Below is a small trained network, with its code and all its weights. Each question gives an input and a target symbol and asks what happens when units are switched off, that is, made to give their printed mean instead of their output.

import numpy as np


def w(rows, s, z=0):
    codes = np.array(rows[::2]) - 128.0
    scale = np.full(codes.shape[1], s)
    scale[-1] = z or s
    return codes * scale


def f(y):
    return np.maximum(y, 0)


def softmax(a):
    e = np.exp(a - a.max(-1, keepdims=True))
    return e / e.sum(-1, keepdims=True)


def log_softmax(a):
    a = a - a.max(-1, keepdims=True)
    return a - np.log(np.exp(a).sum(-1, keepdims=True))


def net(x, mask):
    ids = ['αγζηθλμπστφψω'.index(c) for c in x.split()]
    T = len(ids)
    res = E[ids] + P[:T]
    u = 0
    for l in range(3):
        q, k, v = (res @ M[l].T for M in (Q, K, V))
        z = softmax(np.where(np.tri(T) > 0, q @ k.T / 2**0.5, -1e9)) @ v
        res = res + np.where(mask[u], z, O[l][:, -1]) @ O[l][:, :-1]
        u += 1
        y = f(res @ A[l][:, :-1].T + A[l][:, -1])
        res = res + np.where(mask[u : u + 4], y, B[l][:, -1]) @ B[l][:, :-1]
        u += 4
    return log_softmax(res[-1] @ U[:, :-1].T + U[:, -1])


Q, K, V, O, A, B = {}, {}, {}, {}, {}, {}
E = w([
[113,143,125,100],'α',
[98,153,120,65],'γ',
[121,153,250,210],'ζ',
[138,146,52,129],'η',
[42,98,67,203],'θ',
[109,151,63,143],'λ',
[152,150,111,72],'μ',
[186,167,65,165],'π',
[181,111,121,233],'σ',
[59,152,61,138],'τ',
[82,89,231,97],'φ',
[113,173,130,162],'ψ',
[172,152,159,148],'ω',
],0.017)
P = w([
[114,127,36,81],'0',
[120,115,65,139],'1',
[201,152,85,215],'2',
[97,155,150,158],'3',
[147,164,140,153],'4',
[12,198,198,106],'5',
[2,80,56,100],'6',
[207,158,111,108],'7',
[168,89,128,71],'8',
[222,185,167,153],'9',
[168,142,189,150],'10',
[60,189,195,138],'11',
[110,158,195,121],'12',
[140,151,172,123],'13',
],0.0066)
Q[0] = w([
[23,56,89,253],'L0H0',
[86,66,39,178],'L0H0',
],0.0067)
K[0] = w([
[95,18,253,159],'L0H0',
[83,237,164,41],'L0H0',
],0.0042)
V[0] = w([
[114,67,96,231],'L0H0',
[89,145,247,94],'L0H0',
],0.011)
O[0] = w([
[255,135,127,166,255],'L0H0',
[250,222,200,136,80],'L0H0',
],0.01,0.0055)
A[0] = w([
[99,29,2,167,4],'L0N0',
[75,131,167,144,153],'L0N1',
[63,82,112,127,208],'L0N2',
[69,91,75,77,117],'L0N3',
],0.008,0.0037)
B[0] = w([
[84,167,246,105,253],'L0N0',
[216,109,113,91,154],'L0N1',
[141,148,122,158,196],'L0N2',
[117,92,72,75,173],'L0N3',
],0.012,0.0055)
Q[1] = w([
[53,253,12,79],'L1H0',
[247,13,69,190],'L1H0',
],0.0059)
K[1] = w([
[136,169,55,146],'L1H0',
[193,2,129,134],'L1H0',
],0.0076)
V[1] = w([
[105,128,253,109],'L1H0',
[129,181,180,140],'L1H0',
],0.008)
O[1] = w([
[83,155,112,2,254],'L1H0',
[194,22,147,218,186],'L1H0',
],0.0042,0.0082)
A[1] = w([
[188,30,80,7,252],'L1N0',
[103,12,145,248,222],'L1N1',
[230,142,130,236,40],'L1N2',
[74,63,156,1,204],'L1N3',
],0.0051,0.0037)
B[1] = w([
[118,243,77,253,226],'L1N0',
[197,214,181,37,251],'L1N1',
[8,167,195,79,248],'L1N2',
[250,64,39,92,254],'L1N3',
],0.0071,0.0045)
Q[2] = w([
[129,62,26,79],'L2H0',
[48,240,254,220],'L2H0',
],0.0041)
K[2] = w([
[70,84,2,138],'L2H0',
[222,14,118,112],'L2H0',
],0.0082)
V[2] = w([
[70,141,178,167],'L2H0',
[129,255,148,137],'L2H0',
],0.0081)
O[2] = w([
[127,162,202,3,119],'L2H0',
[75,66,118,235,254],'L2H0',
],0.0072,0.0047)
A[2] = w([
[214,248,110,100,130],'L2N0',
[56,121,56,139,249],'L2N1',
[82,191,129,131,254],'L2N2',
[112,115,225,118,138],'L2N3',
],0.011,0.0018)
B[2] = w([
[95,61,144,177,246],'L2N0',
[201,104,128,112,195],'L2N1',
[229,1,94,146,195],'L2N2',
[103,230,41,158,254],'L2N3',
],0.0079,0.0065)
U = w([
[88,150,37,162,163],'α',
[74,140,121,115,3],'γ',
[113,193,129,152,106],'ζ',
[195,148,160,79,65],'η',
[32,192,73,113,6],'θ',
[1,112,93,115,100],'λ',
[129,144,65,162,77],'μ',
[68,167,112,82,90],'π',
[90,231,179,98,222],'σ',
[104,120,107,102,186],'τ',
[254,64,203,185,201],'φ',
[108,137,113,168,92],'ψ',
[104,91,166,123,46],'ω',
],0.0091,0.0042)

Each question gives the input, a string of symbols that net reads in full, and the target symbol t.
The units are the heads (2 rows each of Q, K, V and O) and the neurons (one row each of A and B). Each row of codes is followed by its name. A weight is (code - 128) times the scale printed after its matrix; where a second scale follows, it is the last column's (O, A, B and U).
mask holds one flag per unit, layer by layer, with each layer's heads first. A switched-off unit (its flag False) gives its mean, the last column of its rows in O or B, instead of its output. The means were averaged over made-up inputs and are rounded, as every weight is.
A unit's drop is (log p(t) with every unit on - log p(t) with that unit switched off) / (log p(t) with every unit on - log p(t) with every unit switched off).
The circuit of an input: a set's keep is (log p(t) with only the set's units on - log p(t) with every unit switched off) / (log p(t) with every unit on - log p(t) with every unit switched off). Starting from the 12 units with the biggest drops (on a tie, the unit counted first), units are removed one at a time, each time the one whose removal leaves the highest keep (on an exact tie, the one counted first), for as long as the keep stays at least 0.8.
units of the circuit, in order: the units of the circuit, biggest drop first
k most important neurons: the k neurons with the biggest drops, biggest first
k most important neurons of layer l: the k neurons of layer l with the biggest drops, biggest first
drop when u is switched off: that unit's drop, to one decimal
input σ λ φ ω φ η φ, target φ: units of the circuit, in order -> L1N3, L0N1
input φ τ σ α, target φ: units of the circuit, in order -> L2N3, L0N0, L1H0
input τ ω φ α τ, target φ: 3 most important neurons -> L2N3, L2N2, L2N1
input ω λ τ σ τ φ π, target φ: 2 most important neurons -> L2N3, L2N2
input σ θ σ μ θ ω ω σ φ σ φ η, target φ: units of the circuit, in order -> L2N3, L2N2
input τ γ γ α, target α: 3 most important neurons of layer 0 -> L0N0, L0N3, L0N1
input σ τ ω φ τ σ σ γ, target α: units of the circuit, in order -> L1N0, L0N0
input σ φ ζ φ φ φ φ λ, target φ: units of the circuit, in order -> L0H0, L2N0
input σ τ φ σ σ φ α, target φ: 2 most important neurons -> L2N3, L0N0
input ζ φ σ φ σ π, target φ: 4 most important neurons -> L2N3, L0N0, L2N2, L1N3
input π α τ σ σ σ φ σ τ σ φ φ τ, target φ: units of the circuit, in order -> L2N2, L0H0
input τ α σ θ σ, target σ: 2 most important neurons -> L0N0, L2N3
input φ σ φ α ω ζ φ σ σ λ, target φ: 2 most important neurons -> L2N3, L2N2
input π τ σ φ γ η φ μ, target α: 3 most important neurons -> L1N0, L1N3, L0N3
input ω σ ω σ σ τ ω λ σ θ φ σ σ θ, target φ: most important neuron -> L2N2
input σ τ τ λ ω σ σ γ σ τ σ, target σ: most important neuron -> L2N3
input σ σ ω φ σ σ φ τ φ α τ η, target φ: 3 most important neurons of layer 2 -> L2N3, L2N2, L2N1
input τ σ ω φ φ φ, target φ: drop when L1N3 is switched off -> 0.9
input μ π θ σ φ σ μ ω τ γ, target α: drop when L1N3 is switched off -> 0.2
